[83,104,30,103,150,152,221,194,75,107,151,34,33,163,58,195]
The last entry is 195
The entry just left of the smallest entry: 104
The entry just right of 75?
Answer: 107
The first entry from the left?
Answer: 83
The second entry from the right is 58

x =
array([[ 75, 127,  71, 212, 139, 146, 117],
       [127, 128, 129, 127, 132, 127, 131],
       [ 89, 172,  90, 144,  87, 154, 153],
       [112, 132,  67, 214,  61, 152,  69],
       [133, 146, 147,  78, 129, 128, 164],
       [122,  68,  31, 168, 179, 187, 123],
       [173,  96,  60, 150,  63, 175,  67],
       [ 81, 174,  89, 146,  94, 154, 160],
       [ 82, 190, 112, 179,  49, 129, 119],
       [ 86, 171,  94, 151,  88, 149, 149],
       [201, 118, 171,  87,  66, 110,  76],
       [108, 151,  79, 200,  48, 148,  82],
       [115, 134,  80, 212,  60, 143,  65],
       [133, 106,  89,  84, 172, 169, 175]])
Counting starts at 0.
The entry in row 0 and column 1 -> 127
The entry just left of 84 is 89
Give the entry directly below 139.
A: 132
Give the entry in the bottom-left corner.
A: 133
The entry at row 2, column 0 is 89
The entry in row 2 and column 2 -> 90
Give the entry at row 1, column 0.
A: 127
Give the entry directly below the largest entry.
A: 78
Give the entry just right of 134.
A: 80
The top-left entry: 75
Give the entry at row 0, column 2.
A: 71
The entry just left of the largest entry is 67
Give the entry in the bottom-right corner.
A: 175
Give the entry just right of the largest entry.
A: 61
Give the entry directly above 153.
A: 131
The smallest entry: 31
Give the entry just left of the smallest entry.
A: 68
Give the entry just left of 174.
A: 81
The bottom entry of the column that holds the largest entry -> 84
Give the entry in row 1 and column 1.
A: 128
The entry in the top-right corner: 117
Give the entry just right of 190.
A: 112
The entry just right of 152: 69
The largest entry: 214
Give the entry directly above 65.
A: 82
Give the entry just left of 150.
A: 60

[[102,91,163,161],
[220,115,136,61],
[120,127,134,126],
[108,82,154,172],
[120,103,173,50],
[107,100,142,206],
[155,94,42,78],
[46,117,85,85]]
The entry in the top-right corner is 161
Give the top entry of the column that holds the largest entry.
Answer: 102
Give the third entry on the diagonal from the top-right corner.
Answer: 127
Give the entry directly below 91.
Answer: 115
Give the third-last entry, reading row by row.
Answer: 117
Give the top entry of the column that holds the smallest entry.
Answer: 163
The first entry of the largest entry's row: 220
The minimum: 42
Give the entry just right of 117.
Answer: 85
Give the entry directly above the smallest entry.
Answer: 142
The entry just left of 61 -> 136
The entry just right of 155: 94
The last entry, reading row by row: 85
